Look-ups in named tables: a row name and a column name give one cell, copied from the table.

Table Miteref
	Lavefev	Kelodet	Kalodak	Gasomas
Lemeba	-5057	-8723	-3565	-7388
Baki	-3821	-6639	-7072	-6718
Feso	-5821	-5547	-7777	-5874
Nobibe	-2089	-12845	-5186	-10299
Dizes	10239	41304	33918	65314
Bis	-14539	50693	1421	46670
Vak	-7316	-8584	-6754	-8272
Kef	-4226	-6175	-7920	-7404
Konumiv	-6518	-3171	-4762	-3935
Mekap	49334	-78545	25768	-41741
Deve	-57787	-23301	-53029	-37407
Zek	44	-19628	-2927	-13322

Gasomas of Baki is -6718
Gasomas of Bis is 46670
Kelodet of Zek is -19628
Kelodet of Konumiv is -3171
Lavefev of Lemeba is -5057
Gasomas of Kef is -7404

Melo:
,Gama,Fom,Muf,Funuraf,Puliku,Vib,Muvimu,Luk
Zus,147,174,134,239,129,121,83,181
Lorusi,127,150,99,59,158,113,31,192
Mib,96,177,83,89,144,103,53,159
Boguz,233,3,213,121,129,169,150,164

Lorusi, Funuraf: 59
Lorusi, Puliku: 158
Mib, Gama: 96
Zus, Fom: 174
Mib, Puliku: 144
Boguz, Funuraf: 121
Lorusi, Fom: 150
Zus, Vib: 121
Mib, Luk: 159
Boguz, Puliku: 129
Boguz, Muvimu: 150
Boguz, Muf: 213
Which row has the largest Muf? Boguz

Gifufi.csv
,Pel,Peto
Reb,96,27
Rubul,142,145
Zusa,223,97
Ratumep,117,130
Tuk,145,12
Fidu,31,92
Sof,127,19
Vad,145,152
Vutabe,43,95
Vov,164,155

Pel of Fidu: 31
Peto of Rubul: 145
Peto of Vad: 152
Pel of Vutabe: 43
Pel of Tuk: 145
Peto of Tuk: 12
Pel of Zusa: 223
Peto of Vutabe: 95
Peto of Reb: 27
Pel of Vov: 164
Peto of Sof: 19
Pel of Vad: 145
Pel of Sof: 127
Peto of Ratumep: 130
Peto of Fidu: 92
Row with the largest Pel: Zusa

Kot.csv
,Rese,Pag,Fubif,Bodimo,Pusop,Bebito,Dud,Sonoli,Vab
Pidumu,3.80,7.50,7.54,5.30,5.78,6.37,3.98,2.56,7.03
Tupuda,7.84,3.27,3.68,3.08,5.31,2.23,8.52,4.66,8.13
Balit,5.28,5.09,5.76,6.22,5.92,5.22,5.79,5.10,4.89
Num,4.73,4.35,5.29,4.37,6.56,5.61,5.36,6.04,5.27
Niv,5.98,5.95,5.48,5.92,5.82,5.96,5.40,5.73,6.64
Foto,6.41,5.91,5.73,6.06,5.69,4.99,4.79,5.77,6.04
Mil,5.64,5.90,6.14,6.56,6.19,5.36,4.38,5.91,4.72
Tove,5.22,5.23,3.97,4.96,4.86,2.69,8.05,3.60,9.02
Lis,5.23,4.83,5.89,4.86,5.66,6.40,6.75,5.44,6.11
Ferepa,5.89,5.39,6.26,5.30,5.85,5.09,6.25,5.36,4.34
Zet,7.87,4.05,3.57,3.99,4.86,2.91,7.75,4.45,6.76

Balit, Fubif -> 5.76
Niv, Pag -> 5.95
Tove, Dud -> 8.05
Foto, Sonoli -> 5.77
Mil, Pag -> 5.90
Balit, Bebito -> 5.22
Niv, Dud -> 5.40
Row with the largest Dud: Tupuda

Table Kadelok
         Vidosop  Dameb  Gek  Fivolun
Daluga       3.8    1.1  5.5      3.7
Nefefig      5.4    4.8  7.2      6.7
Ras          4.2    0.9  5.2      3.4
Nup          6.0    6.2  4.0      4.7
Dut          5.5    4.5  7.1      6.0
Rabibot      4.6    8.8  3.3      5.6
Biguf        6.0    6.0  4.1      4.6
Bozef        5.1    7.7  3.6      5.3
Vef          3.9    1.1  5.5      3.6
Linirov      5.2    7.7  3.7      5.1

Vef, Vidosop: 3.9
Vef, Gek: 5.5
Bozef, Gek: 3.6
Dut, Vidosop: 5.5
Rabibot, Dameb: 8.8
Bozef, Fivolun: 5.3
Rabibot, Gek: 3.3
Nup, Vidosop: 6.0
Biguf, Vidosop: 6.0
Biguf, Dameb: 6.0
Linirov, Gek: 3.7
Linirov, Fivolun: 5.1
Linirov, Vidosop: 5.2
Daluga, Dameb: 1.1
Vef, Dameb: 1.1
Ras, Dameb: 0.9
Biguf, Gek: 4.1
Nefefig, Fivolun: 6.7
Ras, Gek: 5.2
Bozef, Dameb: 7.7

Fud:
fields: Lofu, Dib, Dig, Sonafu, Lutad, Fev, Ruzi, Pov
Beni: [-14.711, -49.263, 29.640, 47.866, -19.074, 7.972, 52.349, -12.123]
Zis: [-14.220, -42.083, 31.232, 46.321, -22.758, 9.290, 49.984, -13.782]
Bet: [-24.070, -8.480, 34.494, 9.007, 22.870, -21.360, 59.890, -32.258]
Dunezo: [44.949, 37.052, -28.296, 32.312, -32.468, -20.865, -36.622, 9.345]
Ribuv: [-17.022, -39.748, 22.700, 57.988, -30.264, -3.273, 66.936, -17.498]
Bomul: [-59.498, -48.117, -50.160, -43.918, -75.887, 90.200, -48.191, 59.817]
Daliza: [-50.540, -18.182, -8.838, -61.004, 12.536, 29.443, -13.588, 16.765]

Bet, Dig => 34.494
Bomul, Lutad => -75.887
Beni, Sonafu => 47.866
Dunezo, Sonafu => 32.312
Bet, Sonafu => 9.007
Bomul, Dig => -50.160
Bomul, Pov => 59.817
Zis, Lofu => -14.220
Zis, Dib => -42.083
Daliza, Lutad => 12.536
Dunezo, Dib => 37.052
Zis, Pov => -13.782
Beni, Dig => 29.640
Daliza, Lofu => -50.540
Zis, Sonafu => 46.321
Ribuv, Pov => -17.498
Dunezo, Pov => 9.345
Ribuv, Sonafu => 57.988
Bomul, Sonafu => -43.918
Ribuv, Lofu => -17.022

Table Rezutul
|  | Maf | Luv | Paruda | Zur | Lol | Mevukap | Binal | Bis |
|---|---|---|---|---|---|---|---|---|
| Gapor | 45 | 186 | 170 | 150 | 131 | 183 | 62 | 83 |
| Natup | 113 | 102 | 103 | 102 | 109 | 136 | 165 | 143 |
| Zolam | 54 | 188 | 162 | 169 | 120 | 167 | 94 | 110 |
| Vib | 140 | 109 | 103 | 148 | 129 | 111 | 122 | 171 |
| Fir | 212 | 77 | 80 | 88 | 122 | 57 | 166 | 124 |
| Kar | 73 | 153 | 149 | 174 | 120 | 178 | 103 | 176 |

Natup, Binal: 165
Natup, Luv: 102
Natup, Lol: 109
Gapor, Zur: 150
Kar, Paruda: 149
Kar, Luv: 153
Natup, Paruda: 103
Vib, Mevukap: 111
Vib, Lol: 129
Zolam, Maf: 54
Row with the largest Paruda: Gapor

Pud =
fields: Damonu, Fosulop
Mefuris: [656, -687]
Venedi: [60, -366]
Rer: [18, 916]
Dud: [218, 264]
Fatul: [127, 734]

What is the Fosulop of Dud in Pud?
264
What is the Damonu of Mefuris in Pud?
656
What is the Damonu of Rer in Pud?
18
What is the Damonu of Fatul in Pud?
127
What is the Damonu of Dud in Pud?
218
What is the Fosulop of Rer in Pud?
916
What is the Fosulop of Fatul in Pud?
734
What is the Fosulop of Mefuris in Pud?
-687

Table Vuzuve
fields: Fani, Refig, Gil, Resa, Mizez
Nes: [103, 12, 90, 60, 109]
Fazer: [108, 141, 107, 70, 47]
Rokam: [119, 67, 38, 99, 127]
Zova: [75, 32, 123, 123, 96]
Tate: [129, 118, 102, 80, 123]
Zizur: [106, 126, 94, 216, 108]
Talib: [119, 93, 216, 178, 134]
Dazib: [149, 165, 151, 111, 95]
Mego: [90, 138, 184, 214, 112]

What is the Gil of Nes in Vuzuve? 90
What is the Gil of Dazib in Vuzuve? 151
What is the Gil of Zova in Vuzuve? 123
What is the Refig of Fazer in Vuzuve? 141
What is the Fani of Fazer in Vuzuve? 108
What is the Mizez of Dazib in Vuzuve? 95
What is the Fani of Zova in Vuzuve? 75
What is the Mizez of Zova in Vuzuve? 96
What is the Gil of Fazer in Vuzuve? 107
What is the Refig of Zizur in Vuzuve? 126
What is the Resa of Dazib in Vuzuve? 111
What is the Resa of Tate in Vuzuve? 80
What is the Refig of Mego in Vuzuve? 138
What is the Gil of Tate in Vuzuve? 102

Kefivev:
fields: Kog, Noro, Nevin, Sozevu
Keseta: [143, 121, 138, 91]
Vone: [110, 140, 90, 131]
Far: [83, 188, 109, 119]
Mokevir: [91, 100, 152, 175]
Bez: [112, 176, 211, 228]
Zifi: [139, 75, 41, 130]
Fofovez: [137, 145, 93, 108]
Gitag: [123, 166, 138, 85]
Sefiru: [243, 70, 113, 76]
Kefib: [185, 160, 222, 147]
Dasab: [141, 117, 148, 126]
Tep: [171, 113, 62, 196]
Napovin: [138, 187, 122, 177]
Mig: [217, 86, 114, 120]

What is the Noro of Dasab in Kefivev?
117
What is the Noro of Mig in Kefivev?
86
What is the Sozevu of Tep in Kefivev?
196
What is the Sozevu of Far in Kefivev?
119
What is the Sozevu of Mig in Kefivev?
120
What is the Nevin of Zifi in Kefivev?
41
What is the Sozevu of Keseta in Kefivev?
91
What is the Kog of Napovin in Kefivev?
138
What is the Nevin of Vone in Kefivev?
90
What is the Noro of Fofovez in Kefivev?
145
What is the Nevin of Mokevir in Kefivev?
152
What is the Sozevu of Fofovez in Kefivev?
108
What is the Nevin of Fofovez in Kefivev?
93
What is the Nevin of Sefiru in Kefivev?
113
What is the Kog of Vone in Kefivev?
110
What is the Noro of Tep in Kefivev?
113
What is the Sozevu of Sefiru in Kefivev?
76

Table Guk
|  | Fal | Fogelod | Nek | Viron | Sus | Mem | Bosidok |
|---|---|---|---|---|---|---|---|
| Dimiti | 0.483 | 0.847 | 0.740 | 0.445 | 0.689 | 0.240 | 0.526 |
| Pafa | 0.523 | 0.960 | 0.653 | 0.339 | 0.731 | 0.320 | 0.551 |
| Numepip | 0.519 | 0.958 | 0.633 | 0.324 | 0.750 | 0.294 | 0.522 |
| Lize | 0.487 | 0.869 | 0.717 | 0.418 | 0.702 | 0.249 | 0.525 |
| Nobuzo | 0.526 | 0.929 | 0.774 | 0.423 | 0.632 | 0.377 | 0.645 |
| Kevu | 0.501 | 0.864 | 0.796 | 0.468 | 0.631 | 0.317 | 0.609 |

Lize, Mem -> 0.249
Nobuzo, Bosidok -> 0.645
Lize, Fogelod -> 0.869
Nobuzo, Fogelod -> 0.929
Lize, Fal -> 0.487
Pafa, Fogelod -> 0.960
Dimiti, Mem -> 0.240
Kevu, Nek -> 0.796
Dimiti, Bosidok -> 0.526
Kevu, Fogelod -> 0.864
Pafa, Nek -> 0.653
Numepip, Mem -> 0.294
Lize, Viron -> 0.418
Numepip, Nek -> 0.633
Dimiti, Fogelod -> 0.847
Nobuzo, Fal -> 0.526
Pafa, Mem -> 0.320
Numepip, Bosidok -> 0.522
Dimiti, Fal -> 0.483
Lize, Sus -> 0.702

